Below is a small trained network, with its code and all its weights. Each question gives an input and a class and asks what happens when units are switched off, that is, made to give their printed mean instead of their output.

import numpy as np


def w(rows, s, z=0):
    codes = np.array(rows[::2]) - 128.0
    scale = np.full(codes.shape[1], s)
    scale[-1] = z or s
    return codes * scale


def f(y):
    return y / 2 * (1 + np.tanh(0.7978845608 * (y + 0.044715 * y**3)))


def log_softmax(a):
    a = a - a.max(-1, keepdims=True)
    return a - np.log(np.exp(a).sum(-1, keepdims=True))


def net(x, mask):
    res = np.array(x, float).reshape(1, 7) / 4 @ E
    y = f(res @ A[0][:, :-1].T + A[0][:, -1])
    res = res + np.where(mask, y, B[0][:, -1]) @ B[0][:, :-1]
    return log_softmax(res[-1] @ U[:, :-1].T + U[:, -1])


A, B = {}, {}
E = w([
[149,53,135,202,115,19,140,111,199,151],'x0',
[169,39,124,45,93,240,120,116,188,89],'x1',
[213,171,92,190,174,102,101,155,187,28],'x2',
[174,174,98,184,82,6,126,176,124,221],'x3',
[101,28,104,115,148,159,59,165,96,106],'x4',
[49,73,165,80,212,120,148,135,122,110],'x5',
[89,100,124,204,154,182,166,253,145,125],'x6',
],0.0081)
A[0] = w([
[73,127,130,63,124,201,152,147,59,217,162],'N1',
[84,23,143,186,133,54,150,127,149,173,110],'N2',
[171,162,147,134,127,93,146,111,187,93,163],'N3',
[101,187,114,138,144,159,120,94,130,34,81],'N4',
[94,71,118,120,142,51,113,110,118,149,96],'N5',
[115,104,123,98,193,93,86,134,109,48,168],'N6',
[93,40,152,123,113,206,159,138,132,153,222],'N7',
[141,101,109,236,140,142,111,238,136,130,252],'N8',
[127,112,107,117,189,89,42,146,61,56,59],'N9',
[83,4,139,76,173,202,152,152,164,82,185],'N10',
],0.014,0.0025)
B[0] = w([
[93,125,164,48,123,123,129,148,94,121,205],'N1',
[147,107,149,200,140,136,154,96,161,146,220],'N2',
[115,102,81,175,161,156,112,144,135,105,187],'N3',
[133,102,116,165,117,104,140,138,144,160,184],'N4',
[151,109,162,102,107,155,161,134,164,129,176],'N5',
[142,169,80,124,110,128,96,161,96,129,180],'N6',
[143,153,56,128,127,131,87,160,120,97,212],'N7',
[168,121,71,248,158,115,132,83,174,127,243],'N8',
[97,145,126,45,105,160,129,143,103,110,174],'N9',
[123,190,44,151,152,123,80,145,88,94,253],'N10',
],0.017,0.018)
U = w([
[127,207,89,114,114,147,77,124,63,84,125],'0',
[95,125,254,29,68,137,186,76,82,169,54],'1',
[202,103,154,189,136,122,160,9,202,138,251],'2',
],0.0075,0.0024)

Each question gives the input, the list of numbers given to net, and the class t.
The units are the neurons (one row each of A and B). Each row of codes is followed by its name. A weight is (code - 128) times the scale printed after its matrix; where a second scale follows, it is the last column's (A, B and U).
mask holds one flag per neuron, in row order. A switched-off neuron (its flag False) gives its mean, the last column of its row in B, instead of its output. The means were averaged over made-up inputs and are rounded, as every weight is.
A unit's drop is (log p(t) with every unit on - log p(t) with that unit switched off) / (log p(t) with every unit on - log p(t) with every unit switched off).
The circuit of an input: a set's keep is (log p(t) with only the set's units on - log p(t) with every unit switched off) / (log p(t) with every unit on - log p(t) with every unit switched off). Starting from all 10 units, units are removed one at a time, each time the one whose removal leaves the highest keep (on an exact tie, the one counted first), for as long as the keep stays at least 0.8.
circuit, biggest first: the units of the circuit, biggest drop first
unit that matters most: the unit with the biggest drop
top k neurons: the k neurons with the biggest drops, biggest first
drop when u is switched off: that unit's drop, to one decimal
input [-6,-6,-1,-8,-5,-8,-6], class 1: unit that matters most : N8
input [-4,7,0,5,-7,3,1], class 1: circuit, biggest first : (N10, N8)
input [7,6,-4,2,0,6,0], class 0: top 4 neurons : (N10, N8, N7, N4)
input [-2,0,-6,1,-4,-8,-7], class 1: circuit, biggest first : (N10, N8)
input [-7,-6,-3,6,-1,-5,-3], class 1: circuit, biggest first : (N10, N8, N7)
input [-7,-3,8,-6,-6,-4,1], class 2: top 3 neurons : (N10, N4, N7)
input [-3,-5,-2,3,8,-8,-1], class 2: top 3 neurons : (N10, N7, N6)
input [-7,-4,-2,-4,-3,-5,-6], class 1: top 2 neurons : (N10, N8)
input [0,-1,-4,4,-6,0,-7], class 1: circuit, biggest first : (N8, N10)
input [-8,-5,0,7,-3,7,8], class 2: top 2 neurons : (N8, N10)
input [8,5,6,-4,-8,8,-1], class 0: top 2 neurons : (N10, N8)
input [1,-2,4,-2,4,-1,7], class 2: top 2 neurons : (N8, N1)
input [-4,-5,-8,-5,-6,8,-3], class 1: top 2 neurons : (N1, N8)
input [-7,3,3,7,2,-3,1], class 2: drop when N10 is switched off : 0.4
input [-7,-7,1,-1,7,6,-8], class 1: drop when N9 is switched off : 0.1
input [-2,-2,3,5,-1,-2,0], class 2: drop when N10 is switched off : 0.3
